Below is a small trained network, with its code and all its weights. Each question gives an input and a class and asks what happens when units are switched off, that is, made to give their printed mean instead of their output.

import numpy as np


def w(rows, s, z=0):
    codes = np.array(rows[::2]) - 128.0
    scale = np.full(codes.shape[1], s)
    scale[-1] = z or s
    return codes * scale


def norm(h):
    return h / np.sqrt((h * h).mean(-1, keepdims=True) + 1e-5)


def f(y):
    return np.maximum(y, 0)


def log_softmax(a):
    a = a - a.max(-1, keepdims=True)
    return a - np.log(np.exp(a).sum(-1, keepdims=True))


def net(x, mask):
    res = np.array(x, float).reshape(1, 7) / 4 @ E
    u = 0
    for l in range(3):
        y = f(norm(res) @ A[l][:, :-1].T + A[l][:, -1])
        res = res + np.where(mask[u : u + 4], y, B[l][:, -1]) @ B[l][:, :-1]
        u += 4
    return log_softmax(norm(res)[-1] @ U[:, :-1].T + U[:, -1])


A, B = {}, {}
E = w([
[125,118,130,129,137,118,123,113],'x0',
[114,119,127,120,141,102,117,132],'x1',
[133,116,125,141,128,133,134,119],'x2',
[141,135,137,130,123,127,127,130],'x3',
[121,138,126,124,123,130,128,143],'x4',
[144,176,107,190,249,176,122,139],'x5',
[180,164,32,95,106,45,131,75],'x6',
],0.013)
A[0] = w([
[59,67,247,105,69,146,138,151,51],'0.n1',
[97,87,159,91,2,117,123,103,255],'0.n2',
[88,144,214,104,186,181,144,82,122],'0.n3',
[164,145,39,94,47,75,139,88,99],'0.n4',
],0.0095,0.0071)
B[0] = w([
[202,120,119,159,108,254,24,59,195],'0.n1',
[174,57,127,36,39,92,131,160,247],'0.n2',
[146,109,164,120,82,63,192,177,179],'0.n3',
[108,116,178,70,211,36,208,152,210],'0.n4',
],0.011,0.013)
A[1] = w([
[178,194,2,114,120,48,130,88,195],'1.n1',
[137,110,188,149,111,152,124,189,199],'1.n2',
[58,136,66,137,104,138,155,167,7],'1.n3',
[84,137,178,106,211,79,121,144,137],'1.n4',
],0.0083,0.0019)
B[1] = w([
[124,251,41,89,111,137,176,27,255],'1.n1',
[30,118,201,165,186,121,143,65,237],'1.n2',
[137,121,147,198,99,154,67,167,130],'1.n3',
[148,89,136,182,153,255,111,101,235],'1.n4',
],0.0087,0.0057)
A[2] = w([
[158,49,114,119,31,151,2,108,139],'2.n1',
[87,184,179,183,171,107,127,97,189],'2.n2',
[133,52,202,150,137,200,122,199,252],'2.n3',
[123,94,160,35,88,144,152,90,87],'2.n4',
],0.0096,0.0041)
B[2] = w([
[165,162,39,155,149,247,100,64,221],'2.n1',
[60,186,181,110,158,122,195,125,192],'2.n2',
[92,140,138,202,126,94,77,192,249],'2.n3',
[119,44,107,151,45,127,58,183,209],'2.n4',
],0.011)
U = w([
[169,49,134,150,71,207,24,136,48],'0',
[69,151,209,205,198,152,150,154,250],'1',
[163,74,105,14,95,8,193,118,170],'2',
[148,240,72,87,255,119,229,52,28],'3',
],0.015,0.0025)

Each question gives the input, the list of numbers given to net, and the class t.
The units are the neurons (one row each of A and B). Each row of codes is followed by its name. A weight is (code - 128) times the scale printed after its matrix; where a second scale follows, it is the last column's (A, B and U).
mask holds one flag per neuron, layer by layer. A switched-off neuron (its flag False) gives its mean, the last column of its row in B, instead of its output. The means were averaged over made-up inputs and are rounded, as every weight is.
A unit's drop is (log p(t) with every unit on - log p(t) with that unit switched off) / (log p(t) with every unit on - log p(t) with every unit switched off).
The circuit of an input: a set's keep is (log p(t) with only the set's units on - log p(t) with every unit switched off) / (log p(t) with every unit on - log p(t) with every unit switched off). Starting from all 12 units, units are removed one at a time, each time the one whose removal leaves the highest keep (on an exact tie, the one counted first), for as long as the keep stays at least 0.8.
circuit, biggest first: the units of the circuit, biggest drop first
top k neurons: the k neurons with the biggest drops, biggest first
top k neurons in layer l: the k neurons of layer l with the biggest drops, biggest first
drop of u: that unit's drop, to one decimal
input [1,-2,-2,-1,7,1,-3], class 1: top 2 neurons => (0.n2 1.n2)
input [-1,-6,-7,-6,8,1,7], class 3: top 2 neurons => (0.n2 1.n1)
input [-5,3,-8,-7,-6,-7,0], class 0: circuit, biggest first => (0.n1)
input [6,2,4,0,2,6,1], class 3: top 2 neurons => (2.n3 0.n4)
input [2,3,7,-1,2,1,7], class 3: top 2 neurons in layer 0 => (0.n2 0.n3)
input [-5,-7,-4,4,7,4,-1], class 1: top 2 neurons => (1.n1 0.n2)
input [6,-1,-7,6,3,1,0], class 1: top 2 neurons => (0.n2 1.n1)
input [-5,4,-3,-4,5,2,-1], class 1: drop of 0.n2 => 0.4
input [7,-2,-7,-1,6,1,2], class 3: drop of 0.n2 => 1.2
input [-6,-5,-4,4,-2,1,4], class 3: drop of 0.n2 => 1.4
input [-4,8,2,-4,7,-8,-1], class 0: drop of 0.n1 => 0.4
